Here is a tiny trained network, its code and every weight. The questions are about switching its units off for an input and a target symbol, where a switched-off unit gives its printed mean instead of its output.

import numpy as np


def w(rows, s, z=0):
    codes = np.array(rows[::2]) - 128.0
    scale = np.full(codes.shape[1], s)
    scale[-1] = z or s
    return codes * scale


def f(y):
    return y / 2 * (1 + np.tanh(0.7978845608 * (y + 0.044715 * y**3)))


def softmax(a):
    e = np.exp(a - a.max(-1, keepdims=True))
    return e / e.sum(-1, keepdims=True)


def log_softmax(a):
    a = a - a.max(-1, keepdims=True)
    return a - np.log(np.exp(a).sum(-1, keepdims=True))


def net(x, mask):
    ids = ['Δαβγεζηλξπστφψω'.index(c) for c in x.split()]
    T = len(ids)
    res = E[ids] + P[:T]
    r = res
    for j in range(3):
        rows = slice(3 * j, 3 * j + 3)
        q, k, v = (r @ M[0][rows].T for M in (Q, K, V))
        z = softmax(np.where(np.tri(T) > 0, q @ k.T / 3**0.5, -1e9)) @ v
        o = O[0][rows]
        res = res + np.where(mask[j], z, o[:, -1]) @ o[:, :-1]
    y = f(res @ A[0][:, :-1].T + A[0][:, -1])
    res = res + np.where(mask[3:19], y, B[0][:, -1]) @ B[0][:, :-1]
    return log_softmax(res[-1] @ U[:, :-1].T + U[:, -1])


Q, K, V, O, A, B = {}, {}, {}, {}, {}, {}
E = w([
[184,195,134,135,133,204,41,114,85,163],'Δ',
[70,75,173,151,138,221,107,99,151,141],'α',
[84,129,135,186,156,76,77,98,155,122],'β',
[102,182,127,87,128,123,132,11,142,102],'γ',
[145,140,175,93,178,101,182,149,89,103],'ε',
[126,90,95,159,85,129,144,81,101,223],'ζ',
[154,165,228,200,83,96,117,66,168,121],'η',
[142,121,162,149,160,137,104,227,214,62],'λ',
[102,74,83,177,179,113,189,128,166,114],'ξ',
[128,180,137,123,63,73,189,104,226,142],'π',
[152,37,172,142,131,49,174,143,237,193],'σ',
[175,147,135,181,127,123,129,129,253,130],'τ',
[161,72,114,152,171,155,133,232,54,225],'φ',
[79,157,143,179,88,113,99,215,213,182],'ψ',
[166,160,227,131,126,163,229,11,149,95],'ω',
],0.02)
P = w([
[135,168,20,44,106,181,75,88,76,72],'0',
[117,157,42,87,129,158,76,58,151,33],'1',
[132,155,58,129,104,159,123,106,135,22],'2',
[127,158,83,148,97,154,167,128,109,35],'3',
[117,188,105,197,102,134,151,123,85,99],'4',
[113,184,99,210,98,138,172,137,100,102],'5',
[120,174,112,219,120,144,174,104,87,94],'6',
[120,169,126,227,77,132,238,153,24,111],'7',
[126,137,134,245,74,168,228,129,36,55],'8',
[103,160,153,254,95,147,223,126,7,129],'9',
[94,176,176,249,98,138,222,135,11,165],'10',
[130,165,101,198,115,126,196,148,36,83],'11',
],0.0068)
Q[0] = w([
[208,192,105,137,134,163,151,104,128,161],'head 1',
[80,175,127,139,88,131,212,96,177,98],'head 1',
[137,94,114,129,151,112,154,138,55,128],'head 1',
[77,115,185,103,141,125,117,123,191,87],'head 2',
[93,215,89,186,130,75,149,150,117,54],'head 2',
[87,210,147,254,89,139,199,110,149,103],'head 2',
[145,186,188,180,120,118,184,98,95,83],'head 3',
[105,111,79,60,114,108,75,152,103,86],'head 3',
[22,157,185,179,137,174,135,73,161,143],'head 3',
],0.0086)
K[0] = w([
[115,93,160,90,145,93,139,127,134,152],'head 1',
[107,123,96,183,134,128,192,159,132,140],'head 1',
[149,195,165,112,105,151,131,164,136,157],'head 1',
[53,117,132,123,155,155,146,91,179,73],'head 2',
[130,51,182,166,81,129,212,131,137,173],'head 2',
[100,59,154,255,140,172,211,59,111,182],'head 2',
[79,149,169,145,103,205,102,120,91,120],'head 3',
[98,119,109,76,132,136,102,99,161,98],'head 3',
[83,94,135,128,116,194,90,120,121,171],'head 3',
],0.0093)
V[0] = w([
[148,130,83,254,183,138,66,115,133,91],'head 1',
[122,152,40,237,123,95,139,107,116,131],'head 1',
[131,68,80,129,90,133,242,136,96,117],'head 1',
[99,140,187,167,215,144,167,127,132,41],'head 2',
[229,121,164,159,74,135,170,106,101,142],'head 2',
[221,102,121,95,182,77,157,128,225,174],'head 2',
[91,169,144,105,93,178,172,113,94,90],'head 3',
[152,126,91,28,97,12,94,164,115,33],'head 3',
[66,49,167,72,155,59,131,81,145,207],'head 3',
],0.0064)
O[0] = w([
[151,153,100,153,177,108,99,126,137,178,166],'head 1',
[101,172,103,211,133,91,135,71,145,183,204],'head 1',
[114,99,77,136,173,71,180,54,114,108,179],'head 1',
[118,133,110,58,168,60,111,155,146,66,155],'head 2',
[172,115,176,131,82,65,68,66,201,129,189],'head 2',
[153,201,208,198,146,181,194,80,154,128,216],'head 2',
[137,114,137,106,146,122,87,83,126,109,112],'head 3',
[127,193,178,173,96,67,163,123,57,254,3],'head 3',
[105,45,186,196,67,108,161,119,114,122,128],'head 3',
],0.0075,0.0053)
A[0] = w([
[107,99,179,137,115,127,196,78,132,73,210],'neuron 1',
[104,84,91,149,168,224,181,128,125,147,60],'neuron 2',
[79,109,110,204,196,105,147,118,150,132,96],'neuron 3',
[95,235,38,122,99,139,92,87,44,121,252],'neuron 4',
[122,98,85,93,72,144,127,58,200,168,219],'neuron 5',
[106,119,140,188,208,68,112,199,188,125,158],'neuron 6',
[49,209,133,134,45,128,158,110,173,142,114],'neuron 7',
[7,183,123,173,138,235,166,255,121,155,170],'neuron 8',
[159,41,95,160,153,183,96,179,38,189,86],'neuron 9',
[12,156,109,188,109,161,67,105,128,70,198],'neuron 10',
[120,149,127,91,180,155,71,160,83,131,204],'neuron 11',
[167,186,78,140,234,155,164,205,122,56,177],'neuron 12',
[111,213,174,90,183,162,143,49,105,80,209],'neuron 13',
[163,207,153,73,67,222,95,136,171,184,203],'neuron 14',
[84,117,151,140,114,157,187,182,203,169,196],'neuron 15',
[208,105,100,145,154,157,156,104,112,110,14],'neuron 16',
],0.0067,0.0017)
B[0] = w([
[115,76,82,101,224,115,80,166,92,114,250],'neuron 1',
[73,146,114,14,132,120,120,135,206,114,157],'neuron 2',
[96,184,162,141,151,83,101,103,75,77,233],'neuron 3',
[58,174,149,227,50,167,116,160,138,26,183],'neuron 4',
[146,87,140,127,86,254,208,166,98,228,219],'neuron 5',
[179,153,218,145,89,158,152,124,72,132,254],'neuron 6',
[136,21,108,130,110,8,194,80,146,123,205],'neuron 7',
[132,97,125,155,153,50,147,180,165,153,181],'neuron 8',
[185,131,143,117,164,77,91,144,165,107,152],'neuron 9',
[153,69,84,126,139,157,102,212,74,109,212],'neuron 10',
[85,196,116,70,98,58,150,49,94,128,137],'neuron 11',
[109,196,92,103,172,151,88,48,33,195,196],'neuron 12',
[194,65,158,145,116,111,155,188,91,51,245],'neuron 13',
[66,178,193,73,119,134,227,137,185,199,171],'neuron 14',
[152,133,79,163,117,152,113,159,113,102,235],'neuron 15',
[13,74,209,121,145,76,71,113,205,121,146],'neuron 16',
],0.0059,0.0078)
U = w([
[129,130,86,152,136,229,144,52,98,215,169],'Δ',
[133,150,168,80,166,138,161,111,7,156,45],'α',
[97,148,39,222,184,41,47,57,62,124,123],'β',
[145,112,182,79,122,14,12,61,201,75,114],'γ',
[26,162,197,122,50,186,108,122,79,105,138],'ε',
[189,78,203,184,175,136,161,144,111,115,146],'ζ',
[42,123,99,69,105,62,171,35,178,144,48],'η',
[92,125,110,124,72,123,175,149,25,62,107],'λ',
[26,121,81,136,211,49,109,59,105,164,143],'ξ',
[199,108,2,128,179,154,63,193,96,120,183],'π',
[22,118,99,113,151,167,129,189,163,119,73],'σ',
[143,157,132,160,166,162,84,39,221,147,71],'τ',
[157,221,134,151,132,209,103,180,89,103,179],'φ',
[21,142,108,184,96,71,80,154,156,105,113],'ψ',
[157,54,108,220,139,203,131,99,64,174,254],'ω',
],0.0058,0.002)

Each question gives the input, a string of symbols that net reads in full, and the target symbol t.
The units are the heads (3 rows each of Q, K, V and O) and the neurons (one row each of A and B). Each row of codes is followed by its name. A weight is (code - 128) times the scale printed after its matrix; where a second scale follows, it is the last column's (O, A, B and U).
mask holds one flag per unit, heads first, then neurons. A switched-off unit (its flag False) gives its mean, the last column of its rows in O or B, instead of its output. The means were averaged over made-up inputs and are rounded, as every weight is.
A unit's drop is (log p(t) with every unit on - log p(t) with that unit switched off) / (log p(t) with every unit on - log p(t) with every unit switched off).
The circuit of an input: a set's keep is (log p(t) with only the set's units on - log p(t) with every unit switched off) / (log p(t) with every unit on - log p(t) with every unit switched off). Starting from the 12 units with the biggest drops (on a tie, the unit counted first), units are removed one at a time, each time the one whose removal leaves the highest keep (on an exact tie, the one counted first), for as long as the keep stays at least 0.8.
units of the circuit, in order: the units of the circuit, biggest drop first
top k neurons: the k neurons with the biggest drops, biggest first
heads that matter: for each layer, one digit per head in row order, 1 if its drop is at least 0.15 and else 0, layers parted by /
input π σ ξ η ζ σ ξ ψ τ α γ, target π: units of the circuit, in order	head 3; neuron 10; head 2
input ζ η γ ψ τ ξ γ τ ξ ω τ, target γ: units of the circuit, in order	head 2
input α τ ψ, target π: units of the circuit, in order	head 2; neuron 10
input ψ ξ τ ζ, target Δ: units of the circuit, in order	neuron 5; neuron 13; head 2
input η σ β ω λ σ λ φ σ Δ λ λ, target φ: top 3 neurons	neuron 12; neuron 7; neuron 6
input γ σ ξ α, target σ: units of the circuit, in order	neuron 2; head 2
input η Δ β γ ζ τ σ π, target η: top 2 neurons	neuron 7; neuron 6
input α σ ε ψ σ ζ σ ε ζ γ, target ω: heads that matter	010
input π β γ, target λ: heads that matter	010
input ζ ξ ψ ε ξ η, target β: heads that matter	100
input σ φ γ φ π Δ, target ε: top 2 neurons	neuron 4; neuron 14
input ψ σ γ σ σ σ α, target π: units of the circuit, in order	neuron 10; head 3; head 2
input η σ φ, target ζ: units of the circuit, in order	head 3; neuron 9
input Δ ψ σ σ, target ω: units of the circuit, in order	head 2; head 3; neuron 15
input τ γ γ α σ λ η α σ τ ω π, target γ: heads that matter	011
input σ σ γ σ σ γ ξ ξ, target β: units of the circuit, in order	neuron 3; head 1
input ψ φ γ ξ γ, target β: heads that matter	110
input γ ω Δ α σ τ α τ φ, target π: heads that matter	110
input σ Δ ε σ Δ φ σ σ τ, target τ: top 2 neurons	neuron 16; neuron 12
input ψ ψ σ γ τ β, target ζ: top neuron	neuron 13
input σ γ ε φ ψ γ τ ξ, target ξ: heads that matter	000
input ψ η λ, target φ: heads that matter	100
input σ γ Δ τ η, target γ: heads that matter	010
input ξ λ ω, target γ: top neuron	neuron 16
input ψ ε ξ λ β σ π, target ζ: top 4 neurons	neuron 13; neuron 12; neuron 5; neuron 2
input β σ γ, target ζ: units of the circuit, in order	neuron 13; head 2
